Look-ups in named tables: a row name and a column name give one cell, copied from the table.

zubinak =
        fini   sed  nen  dadim  rubutam  tanetat  zubag  vanul
sig       29  -101   92    124      328      174     85    260
romi     148   310   99    101      336      249    253    -12
lef     -176  -869   75    124     -204     -217   -383    685
radozo    99    79   91     69     -205      -54     -2     56
fibof    183   415   99     83      198      200    254   -104
dudat     61   -53   88     75     -226      -87    -61    140
dagar   -146  -724   81    147      164      -13   -214    648
dop     -128  -713   77    110     -271     -223   -340    571

tanetat of romi = 249
tanetat of dagar = -13
rubutam of fibof = 198
tanetat of radozo = -54
dadim of dop = 110
tanetat of dudat = -87
zubag of radozo = -2
sed of romi = 310
nen of dagar = 81
dadim of romi = 101
dadim of fibof = 83
sed of dagar = -724
dadim of dagar = 147
fini of romi = 148
sed of dop = -713
rubutam of sig = 328
rubutam of dop = -271
vanul of fibof = -104
fini of dagar = -146
Which row has the largest fini? fibof

rif =
	lenilu	mogo	momivut	mor	nad
vom	11	31	-12	16	3
pova	-3	57	-2	10	5
vuku	-8	88	45	8	4
tasi	3	9	-14	5	10
renat	-71	-26	59	4	11
batut	63	-5	67	14	6
nug	-19	-26	51	12	2
nubevo	-41	38	-11	6	10
legik	25	62	64	9	17
lof	-35	12	5	21	11

momivut of pova is -2
lenilu of vom is 11
momivut of nug is 51
mogo of legik is 62
mor of renat is 4
lenilu of vuku is -8
mor of vom is 16
mor of pova is 10
lenilu of legik is 25
momivut of nubevo is -11
Row with the largest lenilu: batut

Table mibazu
|  | nani | kunanad | kasom | zit | turu |
|---|---|---|---|---|---|
| sebe | 164 | 168 | 97 | 159 | 154 |
| niz | 160 | 152 | 171 | 160 | 158 |
| zasuli | 156 | 170 | 162 | 160 | 156 |
| zokonuk | 159 | 24 | 156 | 161 | 157 |
| nilus | 156 | 155 | 168 | 155 | 162 |
| gada | 245 | 136 | 169 | 161 | 158 |
| poba | 159 | 156 | 160 | 157 | 160 |
| sogepo | 91 | 170 | 167 | 154 | 159 |

turu of zokonuk = 157
nani of nilus = 156
nani of zasuli = 156
kasom of niz = 171
zit of sebe = 159
turu of zasuli = 156
nani of zokonuk = 159
zit of zasuli = 160
zit of sogepo = 154
kunanad of niz = 152

Table genum
,fal,difuz,zam,satos,baserik,surorur,vuguvu,kuguber,fuzeg,gek
labe,124,124,109,90,95,138,202,243,244,213
tir,110,154,171,152,140,165,208,222,188,142
nim,138,47,42,130,217,224,163,127,164,224

What is the surorur of tir in genum?
165
What is the kuguber of tir in genum?
222
What is the baserik of nim in genum?
217
What is the fuzeg of labe in genum?
244
What is the satos of labe in genum?
90
What is the baserik of labe in genum?
95
What is the kuguber of labe in genum?
243
What is the fal of labe in genum?
124

vubon =
	katidu	nel	luz	ses	pupap	mimal	maraneg	tuv	dof
dobel	3834	2224	6339	8302	4865	4735	6510	5120	4497
gub	3505	2061	6328	8477	5385	5458	6411	4982	4638
rikis	3223	2120	6334	8525	5909	6201	6178	4862	4833

rikis, katidu => 3223
rikis, ses => 8525
gub, dof => 4638
gub, ses => 8477
gub, luz => 6328
rikis, dof => 4833
dobel, mimal => 4735
gub, katidu => 3505
dobel, luz => 6339
gub, nel => 2061
rikis, mimal => 6201
rikis, luz => 6334
gub, mimal => 5458
rikis, maraneg => 6178
dobel, nel => 2224
rikis, nel => 2120
rikis, tuv => 4862
rikis, pupap => 5909
dobel, katidu => 3834

gatu =
,sobuben,vavito,vemos,dab,diz,vefolos,dazamar,rar
pesu,10.6,-6.6,1.8,-9.9,1.3,12.6,-7.2,-6.2
domole,-5.8,11.2,3.3,0.3,13.6,-11.9,-23.2,-13.8
labe,-4.0,-5.2,9.0,-8.8,4.4,4.4,13.1,9.9
refom,-19.2,-19.1,13.5,-9.5,-20.7,4.2,-12.7,-4.9
ser,31.8,7.0,-2.6,-7.6,-4.1,27.1,20.5,15.1
lom,-9.6,17.2,7.9,2.4,-0.1,-7.8,4.0,11.5
tik,0.7,-9.6,17.1,18.8,-14.2,19.1,7.2,7.1
garer,-4.1,-37.7,4.1,-9.3,26.3,7.5,5.2,2.6
zafoni,-12.2,-19.0,6.8,32.2,17.6,1.1,-5.4,23.1
gekiraz,-32.2,-67.6,55.2,13.4,50.2,22.9,18.6,14.6
gub,-35.0,-29.9,21.4,25.4,41.5,-12.8,11.2,23.7
zoni,5.5,15.0,6.2,4.8,1.5,-1.9,16.2,-9.7
mur,-10.9,-11.3,8.0,6.9,-31.4,5.8,3.7,0.3
koz,87.5,63.9,-98.2,19.8,-27.6,-3.5,-13.1,7.5

vemos of labe: 9.0
rar of koz: 7.5
diz of koz: -27.6
diz of ser: -4.1
diz of zafoni: 17.6
rar of lom: 11.5
vefolos of koz: -3.5
vemos of zafoni: 6.8
sobuben of refom: -19.2
dab of zafoni: 32.2
dazamar of zafoni: -5.4
dazamar of labe: 13.1
vavito of ser: 7.0
dazamar of refom: -12.7
vefolos of refom: 4.2
Which row has the largest vemos? gekiraz

